Below is a small trained network, with its code and all its weights. Each question gives an input and a class and asks what happens when units are switched off, that is, made to give their printed mean instead of their output.

import numpy as np


def w(rows, s, z=0):
    codes = np.array(rows[::2]) - 128.0
    scale = np.full(codes.shape[1], s)
    scale[-1] = z or s
    return codes * scale


def f(y):
    return np.maximum(y, 0)


def log_softmax(a):
    a = a - a.max(-1, keepdims=True)
    return a - np.log(np.exp(a).sum(-1, keepdims=True))


def net(x, mask):
    res = np.array(x, float).reshape(1, 7) / 4 @ E
    y = f(res @ A[0][:, :-1].T + A[0][:, -1])
    res = res + np.where(mask, y, B[0][:, -1]) @ B[0][:, :-1]
    return log_softmax(res[-1] @ U[:, :-1].T + U[:, -1])


A, B = {}, {}
E = w([
[140,224,69,38,142,136,64,229,236],'x0',
[196,197,121,237,68,163,37,3,199],'x1',
[158,152,72,108,235,238,216,60,144],'x2',
[148,130,243,186,63,244,195,230,193],'x3',
[209,240,81,201,122,98,167,203,9],'x4',
[191,44,90,226,203,31,167,172,241],'x5',
[1,164,27,165,21,109,223,112,179],'x6',
],0.0047)
A[0] = w([
[169,64,98,194,171,68,171,158,202,32],'n0',
[63,154,77,161,60,122,183,109,148,59],'n1',
[130,126,197,163,89,195,167,187,168,34],'n2',
[133,57,163,225,104,106,198,53,45,134],'n3',
[132,70,159,222,99,117,190,54,44,79],'n4',
[166,71,103,190,163,72,167,159,198,51],'n5',
[131,123,204,168,87,205,174,195,172,25],'n6',
[182,192,123,210,90,172,59,29,189,55],'n7',
[41,159,61,170,45,118,194,103,154,12],'n8',
[86,175,151,70,74,191,111,103,58,60],'n9',
[97,105,177,141,42,44,47,187,120,128],'n10',
[100,108,173,140,46,47,48,183,121,136],'n11',
[114,124,61,100,161,62,82,80,97,35],'n12',
[67,153,80,161,65,120,178,111,147,67],'n13',
[91,105,184,142,25,27,37,192,113,100],'n14',
[85,173,152,68,77,191,111,104,64,61],'n15',
[82,178,157,61,70,201,108,102,59,46],'n16',
[147,226,56,68,132,124,65,226,229,140],'n17',
[45,158,64,166,45,121,191,107,153,32],'n18',
[199,218,78,176,133,88,146,173,24,76],'n19',
[188,201,90,166,132,97,144,167,43,98],'n20',
[202,218,76,175,134,82,140,174,25,69],'n21',
[69,72,135,28,193,113,223,228,81,121],'n22',
[116,123,47,102,166,51,84,77,83,27],'n23',
[110,112,53,100,167,56,85,69,94,7],'n24',
[99,107,176,140,44,45,45,187,120,131],'n25',
[161,158,87,94,219,237,210,78,148,119],'n26',
[46,157,58,171,49,113,192,109,159,27],'n27',
[170,63,99,195,170,67,169,162,204,32],'n28',
[114,114,63,109,161,67,93,71,90,35],'n29',
[59,67,134,22,197,107,233,234,74,113],'n30',
[61,32,158,51,150,141,68,53,216,134],'n31',
[83,179,153,60,75,204,110,101,58,36],'n32',
[164,71,102,188,164,75,167,156,195,53],'n33',
[130,124,193,168,94,194,176,186,164,44],'n34',
[157,154,93,96,208,218,200,88,146,136],'n35',
[157,247,43,59,139,130,51,239,252,118],'n36',
[81,177,155,61,71,200,107,102,58,49],'n37',
[253,114,244,126,203,153,20,121,67,69],'n38',
[117,123,74,106,156,73,90,89,98,60],'n39',
[130,123,203,165,90,196,167,193,168,20],'n40',
[113,121,59,103,163,61,89,81,92,41],'n41',
[215,118,211,128,182,145,46,124,82,92],'n42',
[180,189,124,207,90,173,59,33,188,55],'n43',
[131,123,200,168,91,194,171,193,169,28],'n44',
[52,22,163,41,153,144,62,46,226,130],'n45',
],0.0053,0.0021)
B[0] = w([
[83,175,168,163,179,60,68,143,159,192],'n0',
[151,76,99,61,169,121,126,176,149,181],'n1',
[191,175,154,81,93,70,164,80,132,185],'n2',
[32,85,195,82,148,173,106,87,39,223],'n3',
[43,84,182,89,135,158,112,98,55,209],'n4',
[80,177,174,163,180,60,65,142,161,189],'n5',
[191,176,154,78,94,69,163,77,130,193],'n6',
[162,57,58,160,46,71,66,140,63,218],'n7',
[160,57,92,41,183,114,127,195,157,191],'n8',
[102,161,149,173,183,58,87,153,180,188],'n9',
[147,145,60,167,193,183,180,71,116,206],'n10',
[145,141,68,161,187,177,175,77,116,204],'n11',
[186,181,173,85,85,90,184,91,152,172],'n12',
[148,82,103,68,164,123,128,171,145,178],'n13',
[150,145,52,171,203,183,183,68,120,213],'n14',
[106,160,146,173,177,61,91,150,175,187],'n15',
[104,167,149,181,186,45,82,157,188,193],'n16',
[35,77,198,103,136,156,127,65,21,238],'n17',
[154,68,96,52,178,116,127,184,153,191],'n18',
[86,104,165,181,66,187,190,203,194,205],'n19',
[91,108,159,170,79,177,177,188,178,193],'n20',
[93,109,161,174,71,183,189,197,190,205],'n21',
[174,95,52,182,46,86,60,107,70,237],'n22',
[190,189,177,89,82,86,184,91,160,179],'n23',
[175,175,171,93,88,93,168,100,146,175],'n24',
[145,142,65,162,189,178,175,75,115,206],'n25',
[138,142,55,192,184,163,174,74,113,204],'n26',
[151,68,102,50,174,119,129,184,148,192],'n27',
[84,177,172,164,181,59,68,143,160,193],'n28',
[169,172,176,94,91,95,165,101,147,171],'n29',
[182,93,48,192,35,76,46,105,62,245],'n30',
[101,119,153,190,60,183,197,197,177,224],'n31',
[102,167,152,181,184,49,86,152,184,191],'n32',
[88,170,167,159,174,68,75,141,155,187],'n33',
[190,171,151,77,98,74,160,78,125,186],'n34',
[136,139,65,179,173,160,165,82,112,195],'n35',
[17,63,209,98,130,154,132,58,1,254],'n36',
[103,167,149,182,187,45,82,156,189,193],'n37',
[153,33,70,23,185,101,150,216,171,232],'n38',
[177,172,165,98,94,98,169,98,151,166],'n39',
[199,181,160,69,85,63,173,70,132,186],'n40',
[191,191,180,88,80,85,183,89,160,173],'n41',
[145,66,87,55,168,111,141,187,157,204],'n42',
[162,61,59,160,49,71,68,139,64,215],'n43',
[188,175,155,76,94,73,164,76,128,187],'n44',
[98,117,156,200,50,190,207,207,184,234],'n45',
],0.0059)
U = w([
[218,226,184,39,67,87,173,60,156,93],'0',
[87,195,171,190,222,68,23,162,187,106],'1',
[161,48,75,1,190,133,122,224,161,122],'2',
[166,89,46,190,11,106,29,118,75,132],'3',
[89,129,176,200,45,210,201,213,195,153],'4',
[28,89,211,74,153,172,111,48,32,162],'5',
[156,171,31,188,231,193,180,41,125,173],'6',
[145,184,120,93,122,224,59,125,134,1],'7',
],0.0083,0.0035)

Each question gives the input, the list of numbers given to net, and the class t.
The units are the neurons (one row each of A and B). Each row of codes is followed by its name. A weight is (code - 128) times the scale printed after its matrix; where a second scale follows, it is the last column's (A, B and U).
mask holds one flag per neuron, in row order. A switched-off neuron (its flag False) gives its mean, the last column of its row in B, instead of its output. The means were averaged over made-up inputs and are rounded, as every weight is.
A unit's drop is (log p(t) with every unit on - log p(t) with that unit switched off) / (log p(t) with every unit on - log p(t) with every unit switched off).
The circuit of an input: a set's keep is (log p(t) with only the set's units on - log p(t) with every unit switched off) / (log p(t) with every unit on - log p(t) with every unit switched off). Starting from the 12 units with the biggest drops (on a tie, the unit counted first), units are removed one at a time, each time the one whose removal leaves the highest keep (on an exact tie, the one counted first), for as long as the keep stays at least 0.8.
units of the circuit, in order: the units of the circuit, biggest drop first
unit that matters most: the unit with the biggest drop
top k neurons: the k neurons with the biggest drops, biggest first
drop of u: that unit's drop, to one decimal
input [3,6,1,-5,-8,0,3], class 4: top 2 neurons => n45, n31
input [2,-4,-1,7,-3,-3,8], class 2: units of the circuit, in order => n8, n18
input [-6,6,5,3,3,-5,5], class 3: top 2 neurons => n7, n43
input [-7,6,0,-1,1,-1,5], class 5: top 4 neurons => n3, n4, n30, n22
input [-3,-3,-6,-6,8,8,1], class 1: top 3 neurons => n28, n0, n5
input [0,-8,5,2,5,3,7], class 3: top 3 neurons => n30, n22, n38
input [2,-2,8,6,-5,-7,8], class 2: units of the circuit, in order => n8, n18
input [1,-4,-4,2,-2,2,-2], class 3: units of the circuit, in order => n30, n22
input [8,8,-6,7,2,5,-2], class 3: top 3 neurons => n7, n43, n3
input [-2,8,3,-1,-6,-5,3], class 3: units of the circuit, in order => n7
input [-7,5,0,-6,8,0,0], class 4: units of the circuit, in order => n19, n21
input [-5,7,-2,-7,-8,-2,-6], class 4: units of the circuit, in order => n45, n31
input [6,-3,-1,7,3,-4,8], class 2: units of the circuit, in order => n8, n18
input [8,3,-8,7,-6,7,0], class 5: units of the circuit, in order => n36, n17
input [-7,-4,3,5,4,3,6], class 5: units of the circuit, in order => n3
input [-6,4,4,-4,-2,3,-2], class 5: top 2 neurons => n3, n4
input [-1,4,-2,-2,-1,4,-5], class 2: top 3 neurons => n38, n42, n30
input [-4,-7,-5,1,-4,1,-2], class 3: top 2 neurons => n30, n22
input [7,-3,2,-7,7,6,-7], class 0: top 3 neurons => n23, n41, n12
input [4,2,-7,-6,3,-6,2], class 6: unit that matters most => n14
input [-2,-3,7,0,8,0,-4], class 4: top 3 neurons => n19, n21, n20
input [4,-8,-5,-7,1,-1,2], class 3: drop of n22 => 1.0
input [-3,-1,4,6,-4,3,5], class 0: drop of n34 => 0.1
